Here is a tiny trained network, its code and every weight. The questions are about switching its units off for an input and a class, where a switched-off unit gives its printed mean instead of its output.

import numpy as np


def w(rows, s, z=0):
    codes = np.array(rows[::2]) - 128.0
    scale = np.full(codes.shape[1], s)
    scale[-1] = z or s
    return codes * scale


def norm(h):
    return h / np.sqrt((h * h).mean(-1, keepdims=True) + 1e-5)


def f(y):
    return y / 2 * (1 + np.tanh(0.7978845608 * (y + 0.044715 * y**3)))


def log_softmax(a):
    a = a - a.max(-1, keepdims=True)
    return a - np.log(np.exp(a).sum(-1, keepdims=True))


def net(x, mask):
    res = np.array(x, float).reshape(1, 4) / 4 @ E
    u = 0
    for l in range(2):
        y = f(norm(res) @ A[l][:, :-1].T + A[l][:, -1])
        res = res + np.where(mask[u : u + 9], y, B[l][:, -1]) @ B[l][:, :-1]
        u += 9
    return log_softmax(norm(res)[-1] @ U[:, :-1].T + U[:, -1])


A, B = {}, {}
E = w([
[121,176,178,205],'x0',
[165,151,1,186],'x1',
[36,164,116,102],'x2',
[95,37,122,176],'x3',
],0.0048)
A[0] = w([
[117,83,56,42,124],'0.n0',
[182,191,144,56,242],'0.n1',
[148,130,111,177,73],'0.n2',
[9,56,73,220,186],'0.n3',
[119,176,174,253,170],'0.n4',
[248,86,198,109,21],'0.n5',
[113,2,149,165,31],'0.n6',
[151,54,100,54,139],'0.n7',
[105,175,184,195,6],'0.n8',
],0.0099,0.0017)
B[0] = w([
[195,121,153,87,207],'0.n0',
[198,214,195,200,202],'0.n1',
[98,66,55,126,147],'0.n2',
[168,233,142,113,253],'0.n3',
[215,65,153,17,232],'0.n4',
[33,62,56,203,202],'0.n5',
[187,254,174,199,199],'0.n6',
[217,81,181,89,194],'0.n7',
[219,92,108,51,168],'0.n8',
],0.0068,0.005)
A[1] = w([
[161,137,48,125,94],'1.n0',
[94,111,153,135,141],'1.n1',
[114,159,9,105,110],'1.n2',
[113,177,139,67,209],'1.n3',
[83,96,212,156,3],'1.n4',
[182,153,146,141,104],'1.n5',
[158,73,143,189,133],'1.n6',
[159,105,83,173,46],'1.n7',
[53,114,52,147,6],'1.n8',
],0.013,0.0028)
B[1] = w([
[107,118,245,110,202],'1.n0',
[162,211,137,57,121],'1.n1',
[107,131,183,69,186],'1.n2',
[98,43,2,181,231],'1.n3',
[91,200,192,51,163],'1.n4',
[54,83,119,202,253],'1.n5',
[86,116,37,91,203],'1.n6',
[26,209,124,52,162],'1.n7',
[182,75,146,180,121],'1.n8',
],0.0072,0.0052)
U = w([
[202,79,128,67,155],'0',
[124,209,121,190,165],'1',
[77,174,174,42,155],'2',
[22,119,7,89,167],'3',
[90,99,94,136,1],'4',
],0.016,0.004)

Each question gives the input, the list of numbers given to net, and the class t.
The units are the neurons (one row each of A and B). Each row of codes is followed by its name. A weight is (code - 128) times the scale printed after its matrix; where a second scale follows, it is the last column's (A, B and U).
mask holds one flag per neuron, layer by layer. A switched-off neuron (its flag False) gives its mean, the last column of its row in B, instead of its output. The means were averaged over made-up inputs and are rounded, as every weight is.
A unit's drop is (log p(t) with every unit on - log p(t) with that unit switched off) / (log p(t) with every unit on - log p(t) with every unit switched off).
The circuit of an input: a set's keep is (log p(t) with only the set's units on - log p(t) with every unit switched off) / (log p(t) with every unit on - log p(t) with every unit switched off). Starting from the 12 units with the biggest drops (on a tie, the unit counted first), units are removed one at a time, each time the one whose removal leaves the highest keep (on an exact tie, the one counted first), for as long as the keep stays at least 0.8.
units of the circuit, in order: the units of the circuit, biggest drop first
top k neurons: the k neurons with the biggest drops, biggest first
top k neurons in layer l: the k neurons of layer l with the biggest drops, biggest first
input [0,8,-3,8], class 1: top 3 neurons in layer 0 : (0.n3; 0.n6; 0.n5)
input [-4,6,-8,3], class 3: units of the circuit, in order : (1.n7; 0.n4)
input [-7,3,6,-6], class 0: top 2 neurons : (0.n0; 1.n7)
input [3,-1,5,2], class 3: top 3 neurons : (1.n3; 0.n7; 0.n0)
input [-7,1,3,-8], class 1: units of the circuit, in order : (0.n1)
input [-4,-1,4,-4], class 0: top 3 neurons in layer 0 : (0.n0; 0.n6; 0.n5)
input [-4,8,4,-7], class 2: top 2 neurons in layer 0 : (0.n6; 0.n3)
input [1,8,8,4], class 2: units of the circuit, in order : (1.n2; 1.n0)
input [-6,-7,-3,5], class 2: top 3 neurons in layer 1 : (1.n4; 1.n3; 1.n6)
input [-4,-5,6,5], class 3: top 3 neurons : (1.n3; 0.n1; 0.n4)
input [6,5,-6,-1], class 0: top 4 neurons : (0.n4; 1.n3; 1.n0; 1.n5)
input [4,-2,8,8], class 1: top 2 neurons : (0.n3; 0.n6)
input [-6,-8,-7,6], class 2: top 2 neurons in layer 0 : (0.n4; 0.n5)
input [-8,7,-1,6], class 0: top 3 neurons : (0.n0; 0.n7; 0.n5)
input [-6,3,-7,-7], class 1: units of the circuit, in order : (0.n1; 0.n4)
input [-8,-5,6,-2], class 0: top 2 neurons : (0.n7; 0.n0)
input [-3,7,-5,5], class 2: units of the circuit, in order : (1.n3; 1.n0; 1.n7)
input [-5,8,1,7], class 2: top 2 neurons in layer 0 : (0.n1; 0.n4)
input [-3,7,6,4], class 2: top neuron : (1.n2)
input [3,0,-5,1], class 3: units of the circuit, in order : (0.n5)
input [-2,-3,7,-8], class 1: top 2 neurons : (0.n1; 1.n6)
input [-1,6,2,-4], class 2: top 3 neurons : (1.n2; 0.n6; 0.n3)
input [-8,-1,8,-6], class 0: top 2 neurons : (0.n0; 0.n5)
input [-5,-5,7,0], class 3: top 3 neurons : (1.n3; 0.n4; 1.n0)
input [8,-7,6,0], class 0: top 2 neurons : (0.n8; 0.n4)
input [1,8,-8,-1], class 2: top 2 neurons in layer 0 : (0.n7; 0.n1)
input [-2,0,-3,8], class 1: top neuron : (0.n6)
input [0,2,-8,6], class 3: top 2 neurons in layer 1 : (1.n6; 1.n7)
